Here is a tiny trained network, its code and every weight. The questions are about switching its units off for an input and a class, where a switched-off unit gives its printed mean instead of its output.

import numpy as np


def w(rows, s, z=0):
    codes = np.array(rows[::2]) - 128.0
    scale = np.full(codes.shape[1], s)
    scale[-1] = z or s
    return codes * scale


def norm(h):
    return h / np.sqrt((h * h).mean(-1, keepdims=True) + 1e-5)


def f(y):
    return y / 2 * (1 + np.tanh(0.7978845608 * (y + 0.044715 * y**3)))


def log_softmax(a):
    a = a - a.max(-1, keepdims=True)
    return a - np.log(np.exp(a).sum(-1, keepdims=True))


def net(x, mask):
    res = np.array(x, float).reshape(1, 2) / 4 @ E
    u = 0
    for l in range(4):
        y = f(norm(res) @ A[l][:, :-1].T + A[l][:, -1])
        res = res + np.where(mask[u : u + 16], y, B[l][:, -1]) @ B[l][:, :-1]
        u += 16
    return log_softmax(norm(res)[-1] @ U[:, :-1].T + U[:, -1])


A, B = {}, {}
E = w([
[154,5,69,171],'x0',
[244,127,178,90],'x1',
],0.0013)
A[0] = w([
[68,110,82,195,172],'0.n0',
[135,184,103,120,3],'0.n1',
[118,103,154,132,79],'0.n2',
[151,83,254,73,155],'0.n3',
[59,114,131,85,156],'0.n4',
[145,32,94,166,44],'0.n5',
[129,219,134,116,46],'0.n6',
[88,149,133,128,53],'0.n7',
[111,216,104,19,100],'0.n8',
[37,159,164,213,208],'0.n9',
[85,77,147,109,149],'0.n10',
[129,171,109,137,70],'0.n11',
[138,90,148,118,90],'0.n12',
[100,80,96,180,226],'0.n13',
[198,71,246,125,228],'0.n14',
[207,144,129,97,133],'0.n15',
],0.0026,0.00044)
B[0] = w([
[195,201,147,71,194],'0.n0',
[127,100,171,204,103],'0.n1',
[112,138,125,102,114],'0.n2',
[152,154,77,103,201],'0.n3',
[166,119,69,164,146],'0.n4',
[72,143,205,70,200],'0.n5',
[136,40,177,137,161],'0.n6',
[99,133,101,197,114],'0.n7',
[189,33,196,197,203],'0.n8',
[251,108,115,147,202],'0.n9',
[188,166,163,81,139],'0.n10',
[125,108,122,163,115],'0.n11',
[37,161,90,135,126],'0.n12',
[151,204,137,18,202],'0.n13',
[92,157,24,77,254],'0.n14',
[144,124,79,97,183],'0.n15',
],0.0017,0.0007)
A[1] = w([
[130,126,121,217,91],'1.n0',
[72,93,123,187,121],'1.n1',
[38,150,89,152,50],'1.n2',
[33,140,132,190,45],'1.n3',
[175,81,163,208,151],'1.n4',
[92,170,64,213,122],'1.n5',
[150,150,200,162,100],'1.n6',
[94,5,32,114,148],'1.n7',
[129,46,70,123,129],'1.n8',
[116,178,175,136,33],'1.n9',
[172,128,104,53,177],'1.n10',
[133,128,147,110,2],'1.n11',
[81,172,155,204,57],'1.n12',
[149,199,125,127,142],'1.n13',
[102,231,210,156,120],'1.n14',
[195,99,165,168,148],'1.n15',
],0.003,0.00064)
B[1] = w([
[134,129,101,89,104],'1.n0',
[125,170,125,141,109],'1.n1',
[127,161,85,141,121],'1.n2',
[182,120,96,118,116],'1.n3',
[90,203,147,92,129],'1.n4',
[117,223,117,105,137],'1.n5',
[90,111,116,104,151],'1.n6',
[121,98,191,139,254],'1.n7',
[110,106,199,151,177],'1.n8',
[111,45,98,143,128],'1.n9',
[154,182,146,96,237],'1.n10',
[135,101,98,157,99],'1.n11',
[174,116,142,107,128],'1.n12',
[92,126,158,92,175],'1.n13',
[146,3,166,142,230],'1.n14',
[95,177,70,62,156],'1.n15',
],0.0022,0.001)
A[2] = w([
[105,181,161,36,99],'2.n0',
[180,103,147,174,209],'2.n1',
[51,111,28,180,157],'2.n2',
[123,152,125,61,106],'2.n3',
[233,43,47,76,246],'2.n4',
[138,106,167,141,81],'2.n5',
[77,183,234,95,107],'2.n6',
[86,200,158,64,65],'2.n7',
[93,173,154,46,96],'2.n8',
[88,5,180,163,254],'2.n9',
[128,147,85,58,127],'2.n10',
[30,150,72,204,169],'2.n11',
[236,179,100,132,86],'2.n12',
[112,165,174,132,87],'2.n13',
[177,129,101,106,170],'2.n14',
[168,128,171,153,160],'2.n15',
],0.0026,0.00053)
B[2] = w([
[139,142,53,132,222],'2.n0',
[87,166,163,57,161],'2.n1',
[192,150,125,42,109],'2.n2',
[96,144,118,177,173],'2.n3',
[47,211,162,144,245],'2.n4',
[94,123,112,106,145],'2.n5',
[58,66,52,105,225],'2.n6',
[132,69,102,194,171],'2.n7',
[106,108,117,190,196],'2.n8',
[88,156,231,14,254],'2.n9',
[85,158,125,254,158],'2.n10',
[203,190,187,55,131],'2.n11',
[104,181,107,130,150],'2.n12',
[70,2,100,106,140],'2.n13',
[92,217,120,147,161],'2.n14',
[49,144,103,119,169],'2.n15',
],0.0015,0.0009)
A[3] = w([
[140,125,52,133,82],'3.n0',
[99,125,241,137,200],'3.n1',
[135,176,125,108,111],'3.n2',
[146,14,83,164,254],'3.n3',
[195,116,199,105,161],'3.n4',
[13,123,114,160,120],'3.n5',
[146,146,121,216,160],'3.n6',
[54,112,105,99,91],'3.n7',
[135,63,139,104,42],'3.n8',
[73,147,102,117,162],'3.n9',
[104,18,213,92,76],'3.n10',
[220,171,127,45,226],'3.n11',
[175,231,84,116,190],'3.n12',
[139,146,144,226,206],'3.n13',
[111,146,157,115,124],'3.n14',
[93,76,61,253,93],'3.n15',
],0.0034,0.00077)
B[3] = w([
[131,107,183,125,107],'3.n0',
[66,75,128,64,233],'3.n1',
[132,170,100,168,151],'3.n2',
[77,167,89,191,128],'3.n3',
[73,118,46,100,195],'3.n4',
[146,147,108,169,157],'3.n5',
[89,105,149,68,111],'3.n6',
[118,144,118,140,149],'3.n7',
[116,154,128,104,128],'3.n8',
[157,117,172,106,153],'3.n9',
[88,174,254,91,249],'3.n10',
[103,101,132,220,247],'3.n11',
[156,222,186,177,207],'3.n12',
[86,36,165,49,118],'3.n13',
[135,68,125,152,157],'3.n14',
[47,57,88,173,132],'3.n15',
],0.0025,0.0016)
U = w([
[39,96,238,2,215],'0',
[212,234,140,227,219],'1',
[25,18,27,224,179],'2',
[247,31,26,49,4],'3',
[250,25,30,54,2],'4',
[225,33,51,69,7],'5',
[213,53,8,41,7],'6',
[219,45,26,54,5],'7',
],0.009,0.0077)

Each question gives the input, the list of numbers given to net, and the class t.
The units are the neurons (one row each of A and B). Each row of codes is followed by its name. A weight is (code - 128) times the scale printed after its matrix; where a second scale follows, it is the last column's (A, B and U).
mask holds one flag per neuron, layer by layer. A switched-off neuron (its flag False) gives its mean, the last column of its row in B, instead of its output. The means were averaged over made-up inputs and are rounded, as every weight is.
A unit's drop is (log p(t) with every unit on - log p(t) with that unit switched off) / (log p(t) with every unit on - log p(t) with every unit switched off).
unit that matters most: the unit with the biggest drop
top k neurons: the k neurons with the biggest drops, biggest first
top k neurons in layer l: the k neurons of layer l with the biggest drops, biggest first
drop of u: that unit's drop, to one decimal
input [0,3], class 2: unit that matters most => 1.n14
input [2,4], class 1: top 2 neurons => [1.n14 3.n12]
input [-4,6], class 1: top 2 neurons => [1.n7 0.n5]
input [7,7], class 0: top 3 neurons => [1.n8 1.n7 0.n9]
input [-3,0], class 2: top 2 neurons => [1.n4 0.n8]
input [1,3], class 2: top 3 neurons => [1.n14 0.n9 0.n0]
input [0,-2], class 2: top 2 neurons => [0.n9 0.n4]
input [4,1], class 0: top 2 neurons => [1.n7 1.n5]
input [5,-7], class 1: top 3 neurons => [1.n14 0.n8 1.n5]
input [-2,-3], class 2: top 2 neurons in layer 0 => [0.n9 0.n5]
input [-2,-1], class 2: top 2 neurons => [1.n4 1.n15]
input [-3,3], class 2: top 2 neurons in layer 0 => [0.n5 0.n0]
input [8,7], class 0: top 2 neurons => [1.n8 1.n7]
input [7,-8], class 1: top 2 neurons in layer 0 => [0.n8 0.n6]
input [-1,-3], class 2: top 3 neurons => [0.n9 0.n14 0.n0]
input [-5,-7], class 1: top 2 neurons => [1.n7 2.n11]
input [-1,-1], class 2: unit that matters most => 1.n4
input [4,-2], class 0: top 2 neurons => [1.n7 0.n14]
input [6,8], class 1: top 2 neurons => [1.n14 3.n11]
input [1,0], class 2: unit that matters most => 0.n8
input [4,0], class 0: drop of 1.n7 => 1.5
input [7,2], class 0: drop of 0.n15 => 0.0
